grid = [105 127 100 120]
The entry just left of 127 -> 105
The maximum: 127

Read these off the table that follows.
1) What is the largest entry?
2) What is the entry in the bottom-left corner?
3) What is the entry in the bottom-right corner?
4) What is the smallest entry in the last row?
5) What is the 5th entry from the end, reading row by row?
6) What is the first entry on the main diagonal?
7) What is the entry just right of 154?
8) What is the largest entry in the last column?
[[148 123 147 114 108 126 118 123 143 114 114]
 [154 125 149 141 104 131 114 124 149 121 115]
 [144 127 147 122 104 129 125 129 141 106 114]
 [149 133 140 124 110 128 119 129 145 114 117]
 [149 128 142 124 109 129 121 126 142 113 122]
 [149 122 142 124 112 132 119 126 147 114 117]]
1) 154
2) 149
3) 117
4) 112
5) 119
6) 148
7) 125
8) 122

Questions about the grid below. Rows and columns are numbered from 1.
1) Find the bottom-left entry.
2) Find the entry in the top-left corner.
3) Find the entry in row 1 and column 2.
4) Find the entry directly above the centre entry.
5) Find the entry directly below the largest entry.
6) Find the entry in row 1 and column 3.
7) Find the top entry of the column that holds the smallest entry.
8) Find the entry in row 3 and column 3.
144	141	132	125	120	143	129	120	136
121	129	150	145	113	132	109	142	122
133	127	123	127	132	115	117	124	135
122	116	147	135	112	118	125	125	125
143	116	151	146	109	127	127	136	102
128	133	136	124	130	118	118	142	135
125	144	130	131	136	130	120	119	110
1) 125
2) 144
3) 141
4) 132
5) 136
6) 132
7) 136
8) 123

Read these off the row that follows.
1) Read off the last entry.
2) Read off the entry just left of 126.
3) Read off the entry at the centre.
122	136	116	122	128	140	126	151	144
1) 144
2) 140
3) 128

[[118 126 121 113 132 135 125 139 112 142 115 135 133]
 [131 113 118 127 138 125 144 121 134 133 135 151 111]
 [114 135 129 141 117 124 140 116 129 133 141 131 130]
 [118 115 127 143 126 142 134 125 116 112 116 127 134]
 [120 134 122 127 116 124 124 128 130 131 125 133 137]]
The largest entry in the last column?
Answer: 137
The entry in the top-right corner is 133
The entry just right of 128?
Answer: 130
The first entry, reading row by row: 118
The entry just left of the largest entry?
Answer: 135
The smallest entry in the last row?
Answer: 116
The entry directly above 122?
Answer: 127
The entry directly above 144: 125
The entry directly above 138 -> 132
The third-last entry, reading row by row?
Answer: 125
The second entry on the main diagonal?
Answer: 113
The entry in the bottom-left corner is 120
The smallest entry in the last column?
Answer: 111
The 2nd largest entry?
Answer: 144
The centre entry?
Answer: 140
The 4th entry in reading order: 113
The bottom entry of the column that holds the largest entry?
Answer: 133
The entry just left of the smallest entry is 151
The entry directly below the centre entry is 134
The top entry of the column that holds the largest entry?
Answer: 135

m =
[[124 124 127 126 131 125 124]
 [127 131 131 107 126 124 133]]
Counting starts at 1.
The entry just left of the largest entry -> 124
Report the top-left entry.
A: 124
The entry in row 1 and column 2 -> 124
The top-right entry is 124
Report the entry at row 1, column 3.
A: 127

B =
[[124 132 128 115 123 130 141]
 [124 134 134 120 117 126 121]
 [124 141 128 123 127 134 124]
 [133 142 136 117 137 122 126]
 [130 125 139 127 150 115 137]
 [134 129 132 128 125 121 120]
 [135 127 121 128 130 129 139]
 [131 119 140 138 147 113 122]
 [129 132 116 125 112 140 131]
 [115 126 135 129 121 126 122]
 [126 129 126 138 123 131 112]
 [124 132 147 131 142 113 113]
 [121 107 127 146 123 128 121]
 [127 130 115 125 123 141 143]]
Rows and columns are numbered from 1.
Find the entry in row 3 and column 3.
A: 128
The entry at row 1, column 2 -> 132
The entry in row 1 and column 3 -> 128
The bottom-right entry -> 143
Find the entry directly above the largest entry.
A: 137
The entry in row 3 and column 1 -> 124
The entry at row 1, column 1 -> 124
The entry in row 2 and column 3: 134
Find the smallest entry.
A: 107
The maximum is 150
The entry just left of the smallest entry -> 121
The entry directly below the smallest entry -> 130
The top entry of the column that holds the largest entry is 123
The entry at row 2, column 1 -> 124
The bottom entry of the column that holds the largest entry -> 123
The entry just right of 150: 115
The bottom-left entry is 127
Find the entry in the top-right corner.
A: 141
